Below are the code and all the weights of a small trained network. Each question names an input and a target symbol and asks about switching units off, where a switched-off unit gives its printed mean instead of its output.

import numpy as np


def w(rows, s, z=0):
    codes = np.array(rows[::2]) - 128.0
    scale = np.full(codes.shape[1], s)
    scale[-1] = z or s
    return codes * scale


def norm(h):
    return h / np.sqrt((h * h).mean(-1, keepdims=True) + 1e-5)


def f(y):
    return np.maximum(y, 0)


def softmax(a):
    e = np.exp(a - a.max(-1, keepdims=True))
    return e / e.sum(-1, keepdims=True)


def log_softmax(a):
    a = a - a.max(-1, keepdims=True)
    return a - np.log(np.exp(a).sum(-1, keepdims=True))


def net(x, mask):
    ids = ['Ωαγδεημστφψ'.index(c) for c in x.split()]
    T = len(ids)
    res = E[ids] + P[:T]
    r = norm(res)
    for j in range(2):
        rows = slice(3 * j, 3 * j + 3)
        q, k, v = (r @ M[0][rows].T for M in (Q, K, V))
        z = softmax(np.where(np.tri(T) > 0, q @ k.T / 3**0.5, -1e9)) @ v
        o = O[0][rows]
        res = res + np.where(mask[j], z, o[:, -1]) @ o[:, :-1]
    y = f(norm(res) @ A[0][:, :-1].T + A[0][:, -1])
    res = res + np.where(mask[2:14], y, B[0][:, -1]) @ B[0][:, :-1]
    return log_softmax(norm(res)[-1] @ U[:, :-1].T + U[:, -1])


Q, K, V, O, A, B = {}, {}, {}, {}, {}, {}
E = w([
[125,168,152,124,151],'Ω',
[166,60,126,120,64],'α',
[149,200,162,173,36],'γ',
[112,51,104,191,132],'δ',
[92,115,73,180,85],'ε',
[117,149,120,188,118],'η',
[235,47,171,64,24],'μ',
[166,93,132,252,131],'σ',
[87,76,108,133,216],'τ',
[64,107,106,124,46],'φ',
[139,120,150,56,218],'ψ',
],0.014)
P = w([
[214,140,94,92,115],'0',
[90,143,115,153,146],'1',
[97,121,226,153,81],'2',
[112,134,122,126,137],'3',
[129,79,243,148,92],'4',
[128,122,120,116,122],'5',
[122,106,247,161,74],'6',
[140,120,121,105,128],'7',
],0.012)
Q[0] = w([
[149,159,28,135,123],'head 1',
[124,125,80,61,187],'head 1',
[111,154,105,161,189],'head 1',
[144,199,108,80,105],'head 2',
[118,104,248,120,105],'head 2',
[115,60,99,58,106],'head 2',
],0.018)
K[0] = w([
[8,105,95,190,74],'head 1',
[58,101,186,52,144],'head 1',
[133,147,129,176,160],'head 1',
[82,174,231,91,97],'head 2',
[250,156,48,74,110],'head 2',
[87,46,148,46,110],'head 2',
],0.015)
V[0] = w([
[105,109,52,119,144],'head 1',
[187,78,209,50,147],'head 1',
[128,163,57,81,113],'head 1',
[71,203,147,72,223],'head 2',
[119,250,218,129,42],'head 2',
[217,147,167,229,188],'head 2',
],0.014)
O[0] = w([
[129,82,110,60,133,146],'head 1',
[188,202,121,120,186,109],'head 1',
[170,78,146,31,114,175],'head 1',
[110,85,216,114,180,1],'head 2',
[203,70,237,150,53,122],'head 2',
[149,6,65,199,140,103],'head 2',
],0.011,0.0083)
A[0] = w([
[122,121,65,122,159,168],'neuron 1',
[105,125,119,223,114,193],'neuron 2',
[188,172,73,119,143,15],'neuron 3',
[124,137,137,66,199,97],'neuron 4',
[171,150,92,73,101,173],'neuron 5',
[114,40,110,64,118,166],'neuron 6',
[65,157,156,149,107,139],'neuron 7',
[111,202,94,128,122,55],'neuron 8',
[50,197,219,103,80,135],'neuron 9',
[141,85,79,61,96,55],'neuron 10',
[157,207,139,135,212,251],'neuron 11',
[147,108,250,147,141,172],'neuron 12',
],0.016,0.0029)
B[0] = w([
[97,187,147,130,97,185],'neuron 1',
[184,124,118,35,72,184],'neuron 2',
[103,71,172,214,166,174],'neuron 3',
[126,122,132,44,90,157],'neuron 4',
[153,131,149,166,171,223],'neuron 5',
[59,184,189,172,151,190],'neuron 6',
[147,192,175,124,122,169],'neuron 7',
[135,102,151,176,188,199],'neuron 8',
[250,217,91,134,83,254],'neuron 9',
[60,112,192,146,107,187],'neuron 10',
[85,67,174,57,66,190],'neuron 11',
[153,128,35,111,249,217],'neuron 12',
],0.016,0.0095)
U = w([
[187,89,104,118,244,231],'Ω',
[106,152,180,228,174,13],'α',
[219,60,106,105,94,53],'γ',
[89,188,33,160,161,182],'δ',
[70,159,202,158,105,58],'ε',
[128,36,168,136,50,127],'η',
[162,113,220,193,152,5],'μ',
[175,84,12,127,74,41],'σ',
[82,157,139,80,170,169],'τ',
[189,255,154,115,109,154],'φ',
[144,80,180,10,125,188],'ψ',
],0.0092,0.0015)

Each question gives the input, a string of symbols that net reads in full, and the target symbol t.
The units are the heads (3 rows each of Q, K, V and O) and the neurons (one row each of A and B). Each row of codes is followed by its name. A weight is (code - 128) times the scale printed after its matrix; where a second scale follows, it is the last column's (O, A, B and U).
mask holds one flag per unit, heads first, then neurons. A switched-off unit (its flag False) gives its mean, the last column of its rows in O or B, instead of its output. The means were averaged over made-up inputs and are rounded, as every weight is.
A unit's drop is (log p(t) with every unit on - log p(t) with that unit switched off) / (log p(t) with every unit on - log p(t) with every unit switched off).
The circuit of an input: a set's keep is (log p(t) with only the set's units on - log p(t) with every unit switched off) / (log p(t) with every unit on - log p(t) with every unit switched off). Starting from the 12 units with the biggest drops (on a tie, the unit counted first), units are removed one at a time, each time the one whose removal leaves the highest keep (on an exact tie, the one counted first), for as long as the keep stays at least 0.8.
circuit, biggest first: the units of the circuit, biggest drop first
most important unit: the unit with the biggest drop
top k neurons: the k neurons with the biggest drops, biggest first
heads that matter: for each layer, one digit per head in row order, 1 if its drop is at least 0.15 and else 0, layers parted by /
drop of u: that unit's drop, to one decimal
input ε Ω γ, target ε: heads that matter -> 11
input μ φ η, target μ: most important unit -> head 1
input Ω φ σ φ σ, target Ω: heads that matter -> 00
input ε α Ω, target ε: heads that matter -> 10
input τ φ φ η Ω ψ Ω, target τ: heads that matter -> 01
input μ φ φ φ φ, target μ: heads that matter -> 10
input τ φ φ, target τ: heads that matter -> 01
input φ φ Ω Ω, target Ω: heads that matter -> 01
input α ε Ω γ μ, target α: heads that matter -> 01
input γ η α φ ε φ η, target γ: heads that matter -> 01
input ψ φ φ ψ, target ψ: heads that matter -> 10
input Ω Ω α γ ε, target Ω: heads that matter -> 01
input σ Ω ψ, target σ: heads that matter -> 11
input α Ω Ω Ω φ φ ψ ψ, target ψ: top 3 neurons -> [neuron 11; neuron 4; neuron 6]
input ε δ δ α η, target ε: circuit, biggest first -> [head 1; neuron 6]
input φ φ Ω φ τ α α γ, target γ: top neuron -> [neuron 12]
input ψ Ω η φ φ γ δ, target ψ: heads that matter -> 11
input η μ μ φ φ, target η: circuit, biggest first -> [head 2; neuron 9]
input ψ ε ψ φ δ ε, target ε: circuit, biggest first -> [neuron 6; head 1]
input δ ψ ψ μ σ, target δ: circuit, biggest first -> [head 2]
input Ω φ φ φ γ, target Ω: top 2 neurons -> [neuron 12; neuron 9]
input γ δ ψ ψ τ ε, target ε: drop of neuron 12 -> 0.1
input μ φ φ φ σ ψ φ σ, target σ: drop of head 2 -> 0.5
input μ η α η, target η: drop of neuron 2 -> 0.1
input ε τ Ω, target ε: top 2 neurons -> [neuron 10; neuron 12]
